Below is a small trained network, with its code and all its weights. Each question gives an input and a class and asks what happens when units are switched off, that is, made to give their printed mean instead of their output.

import numpy as np


def w(rows, s, z=0):
    codes = np.array(rows[::2]) - 128.0
    scale = np.full(codes.shape[1], s)
    scale[-1] = z or s
    return codes * scale


def f(y):
    return np.maximum(y, 0)


def log_softmax(a):
    a = a - a.max(-1, keepdims=True)
    return a - np.log(np.exp(a).sum(-1, keepdims=True))


def net(x, mask):
    res = np.array(x, float).reshape(1, 5) / 4 @ E
    y = f(res @ A[0][:, :-1].T + A[0][:, -1])
    res = res + np.where(mask, y, B[0][:, -1]) @ B[0][:, :-1]
    return log_softmax(res[-1] @ U[:, :-1].T + U[:, -1])


A, B = {}, {}
E = w([
[140,179,59,75,80,69,107,180,107],'x0',
[126,95,112,84,155,159,154,124,105],'x1',
[248,123,173,114,168,64,183,71,103],'x2',
[104,110,123,119,110,110,127,121,131],'x3',
[197,142,94,81,157,140,19,62,172],'x4',
],0.012)
A[0] = w([
[133,153,35,2,126,132,129,128,76,146],'N0',
[173,91,90,99,133,148,19,12,177,162],'N1',
[198,95,148,98,95,48,144,40,113,2],'N2',
[47,173,85,119,90,168,68,122,144,37],'N3',
[100,64,184,179,170,211,111,32,163,27],'N4',
[74,58,112,117,95,227,77,146,163,83],'N5',
],0.0098,0.0035)
B[0] = w([
[141,70,101,196,44,93,131,122,115,225],'N0',
[62,154,195,132,97,145,199,115,91,254],'N1',
[189,140,16,161,234,155,140,148,153,209],'N2',
[244,123,81,126,222,112,168,131,81,210],'N3',
[186,109,26,129,26,64,106,177,95,206],'N4',
[182,142,140,152,192,128,153,84,152,210],'N5',
],0.011,0.014)
U = w([
[180,120,82,138,234,159,135,126,150,41],'0',
[117,123,107,175,113,143,143,116,120,255],'1',
[126,134,104,145,123,138,142,129,114,249],'2',
[174,155,56,113,15,123,102,181,145,53],'3',
[57,169,154,179,114,169,252,124,76,62],'4',
[113,126,167,70,131,188,67,109,148,100],'5',
[32,138,174,21,141,194,1,155,240,70],'6',
[42,76,188,77,162,215,11,101,217,53],'7',
],0.0065,0.007)

Each question gives the input, the list of numbers given to net, and the class t.
The units are the neurons (one row each of A and B). Each row of codes is followed by its name. A weight is (code - 128) times the scale printed after its matrix; where a second scale follows, it is the last column's (A, B and U).
mask holds one flag per neuron, in row order. A switched-off neuron (its flag False) gives its mean, the last column of its row in B, instead of its output. The means were averaged over made-up inputs and are rounded, as every weight is.
A unit's drop is (log p(t) with every unit on - log p(t) with that unit switched off) / (log p(t) with every unit on - log p(t) with every unit switched off).
The circuit of an input: a set's keep is (log p(t) with only the set's units on - log p(t) with every unit switched off) / (log p(t) with every unit on - log p(t) with every unit switched off). Starting from all 6 units, units are removed one at a time, each time the one whose removal leaves the highest keep (on an exact tie, the one counted first), for as long as the keep stays at least 0.8.
units of the circuit, in order: the units of the circuit, biggest drop first
most important unit: the unit with the biggest drop
k most important neurons: the k neurons with the biggest drops, biggest first
drop when u is switched off: that unit's drop, to one decimal
input [-5,1,-1,0,7], class 4: units of the circuit, in order	[N1]
input [5,4,-7,-7,6], class 0: 2 most important neurons	[N3, N5]
input [7,7,6,1,6], class 1: units of the circuit, in order	[N0, N1, N4]
input [4,0,-4,1,1], class 0: 3 most important neurons	[N3, N4, N1]
input [1,3,8,-1,-3], class 0: 2 most important neurons	[N2, N1]
input [-1,1,-7,-5,1], class 0: 2 most important neurons	[N3, N5]
input [7,8,4,-6,5], class 1: 4 most important neurons	[N4, N0, N1, N2]
input [2,4,-4,-2,-2], class 0: units of the circuit, in order	[N1, N4]
input [3,0,-7,4,-4], class 0: units of the circuit, in order	[N3, N5]
input [-2,1,-4,-2,8], class 4: 2 most important neurons	[N1, N2]
input [-6,5,0,-8,-7], class 2: 3 most important neurons	[N1, N4, N0]
input [-8,-7,-7,-7,-6], class 3: 3 most important neurons	[N4, N1, N2]
input [0,4,6,2,-5], class 0: 4 most important neurons	[N1, N2, N0, N4]
input [-8,-8,-8,1,0], class 0: 2 most important neurons	[N5, N3]
input [-7,4,-5,-3,4], class 3: 2 most important neurons	[N4, N2]
input [-8,2,0,-6,-6], class 3: most important unit	N4
input [3,-3,-6,-6,2], class 0: drop when N3 is switched off	0.6
input [-7,3,-2,4,-4], class 3: drop when N1 is switched off	0.2
input [6,-1,2,6,7], class 4: drop when N2 is switched off	-0.1
